Below is a small trained network, with its code and all its weights. Each question gives an input and a target symbol and asks what happens when units are switched off, that is, made to give their printed mean instead of their output.

import numpy as np


def w(rows, s, z=0):
    codes = np.array(rows[::2]) - 128.0
    scale = np.full(codes.shape[1], s)
    scale[-1] = z or s
    return codes * scale


def f(y):
    return np.maximum(y, 0)


def softmax(a):
    e = np.exp(a - a.max(-1, keepdims=True))
    return e / e.sum(-1, keepdims=True)


def log_softmax(a):
    a = a - a.max(-1, keepdims=True)
    return a - np.log(np.exp(a).sum(-1, keepdims=True))


def net(x, mask):
    ids = ['αβγεηθλμσψω'.index(c) for c in x.split()]
    T = len(ids)
    res = E[ids] + P[:T]
    r = res
    for j in range(2):
        rows = slice(3 * j, 3 * j + 3)
        q, k, v = (r @ M[0][rows].T for M in (Q, K, V))
        z = softmax(np.where(np.tri(T) > 0, q @ k.T / 3**0.5, -1e9)) @ v
        o = O[0][rows]
        res = res + np.where(mask[j], z, o[:, -1]) @ o[:, :-1]
    y = f(res @ A[0][:, :-1].T + A[0][:, -1])
    res = res + np.where(mask[2:6], y, B[0][:, -1]) @ B[0][:, :-1]
    return log_softmax(res[-1] @ U[:, :-1].T + U[:, -1])


Q, K, V, O, A, B = {}, {}, {}, {}, {}, {}
E = w([
[59,79,144,86,116,57,121],'α',
[165,99,86,190,123,55,163],'β',
[125,114,113,167,249,150,127],'γ',
[85,145,153,77,140,185,70],'ε',
[83,177,72,119,131,97,141],'η',
[106,166,177,178,131,86,86],'θ',
[218,52,201,140,135,174,85],'λ',
[88,60,96,185,106,158,95],'μ',
[168,67,72,60,135,170,154],'σ',
[197,206,161,53,168,93,147],'ψ',
[179,167,95,162,145,190,114],'ω',
],0.011)
P = w([
[97,102,140,143,214,129,146],'0',
[155,136,81,108,139,102,37],'1',
[159,164,102,113,86,135,97],'2',
[133,111,91,122,215,93,52],'3',
[90,119,170,163,198,156,206],'4',
[102,153,171,150,55,181,220],'5',
[97,98,138,152,248,133,150],'6',
[182,151,70,107,52,101,51],'7',
[167,142,131,114,66,155,119],'8',
[121,111,100,126,202,86,66],'9',
[116,162,172,140,120,179,161],'10',
],0.013)
Q[0] = w([
[131,100,78,98,118,101,84],'H1',
[177,141,79,115,114,86,5],'H1',
[136,145,162,122,2,154,179],'H1',
[164,120,67,110,94,81,20],'H2',
[147,172,156,103,24,157,151],'H2',
[106,127,165,154,59,147,198],'H2',
],0.015)
K[0] = w([
[129,128,165,148,173,169,161],'H1',
[85,110,154,145,185,143,210],'H1',
[135,153,150,118,5,145,166],'H1',
[98,131,167,146,176,161,214],'H2',
[122,130,146,128,48,142,157],'H2',
[159,171,123,99,31,134,123],'H2',
],0.017)
V[0] = w([
[70,154,225,83,127,84,77],'H1',
[181,113,155,245,127,159,102],'H1',
[66,181,43,162,125,62,172],'H1',
[197,125,192,156,136,9,185],'H2',
[195,203,117,64,166,169,158],'H2',
[117,248,155,178,141,143,83],'H2',
],0.013)
O[0] = w([
[66,112,213,53,54,149,52,53],'H1',
[91,195,135,239,166,177,126,202],'H1',
[38,106,3,55,153,151,194,192],'H1',
[82,194,216,79,176,176,229,27],'H2',
[226,156,136,62,230,103,96,189],'H2',
[76,190,89,108,171,179,23,255],'H2',
],0.012,0.0042)
A[0] = w([
[98,112,141,121,110,186,226,115],'N1',
[110,127,127,127,142,58,78,248],'N2',
[93,52,220,57,3,111,204,233],'N3',
[111,144,132,178,141,192,159,24],'N4',
],0.0065,0.0014)
B[0] = w([
[186,194,137,118,118,145,172,183],'N1',
[140,148,108,113,89,166,111,254],'N2',
[191,88,131,155,160,254,128,186],'N3',
[120,152,148,116,89,72,142,242],'N4',
],0.0088,0.0041)
U = w([
[166,91,142,132,103,212,147,2],'α',
[122,193,137,124,120,116,234,20],'β',
[109,102,150,152,164,98,153,73],'γ',
[159,83,146,109,48,91,1,49],'ε',
[84,82,11,29,123,94,148,136],'η',
[10,198,170,129,99,175,77,131],'θ',
[153,152,236,172,98,85,131,98],'λ',
[70,72,80,241,41,94,139,125],'μ',
[218,55,138,117,118,27,178,183],'σ',
[170,165,202,28,169,86,121,133],'ψ',
[172,181,69,183,181,177,92,220],'ω',
],0.0041)

Each question gives the input, a string of symbols that net reads in full, and the target symbol t.
The units are the heads (3 rows each of Q, K, V and O) and the neurons (one row each of A and B). Each row of codes is followed by its name. A weight is (code - 128) times the scale printed after its matrix; where a second scale follows, it is the last column's (O, A, B and U).
mask holds one flag per unit, heads first, then neurons. A switched-off unit (its flag False) gives its mean, the last column of its rows in O or B, instead of its output. The means were averaged over made-up inputs and are rounded, as every weight is.
A unit's drop is (log p(t) with every unit on - log p(t) with that unit switched off) / (log p(t) with every unit on - log p(t) with every unit switched off).
The circuit of an input: a set's keep is (log p(t) with only the set's units on - log p(t) with every unit switched off) / (log p(t) with every unit on - log p(t) with every unit switched off). Starting from all 6 units, units are removed one at a time, each time the one whose removal leaves the highest keep (on an exact tie, the one counted first), for as long as the keep stays at least 0.8.
units of the circuit, in order: the units of the circuit, biggest drop first
unit that matters most: the unit with the biggest drop
which heads matter: for each layer, one digit per head in row order, 1 if its drop is at least 0.15 and else 0, layers parted by /
drop of u: that unit's drop, to one decimal
input θ μ θ η, target θ: units of the circuit, in order : H2; H1
input ω θ ω θ ω μ σ η η, target μ: units of the circuit, in order : H2
input μ ω ε, target μ: which heads matter : 01
input μ ψ σ η μ η, target σ: units of the circuit, in order : H2; H1
input μ θ α ω β, target θ: units of the circuit, in order : H1; H2
input η ω ω ω θ θ ω ω ε, target θ: units of the circuit, in order : H2; H1
input η ε σ μ, target η: which heads matter : 10
input ψ θ ε μ ω, target θ: units of the circuit, in order : H1; H2
input α ω ω ω θ θ, target ω: units of the circuit, in order : H2; H1
input η ψ η ω η θ η ψ, target η: which heads matter : 10
input μ σ μ η ω, target σ: which heads matter : 11
input λ η μ, target λ: units of the circuit, in order : H1; H2
input θ η γ λ γ ε η η θ η β, target η: which heads matter : 10
input ψ μ η α ψ θ ω θ γ γ β, target θ: unit that matters most : H2
input ε ε σ μ ω ω α μ μ ω, target α: units of the circuit, in order : H2; H1; N3
input η ω ε ω ω ω, target ε: units of the circuit, in order : H1; H2
input θ η μ, target θ: units of the circuit, in order : H2; H1
input β ω σ σ, target β: units of the circuit, in order : H2; N1
input ε ω λ η ω ψ ψ α, target ω: units of the circuit, in order : H1; H2
input ω α ω ω ω ψ α θ β, target ψ: unit that matters most : H2
input σ ω θ ψ η ω σ, target ψ: drop of H1 : 0.3
input ω ω ω η μ η ω η μ η μ, target η: drop of N4 : 0.0
input ε ω θ, target ε: drop of H2 : 0.2
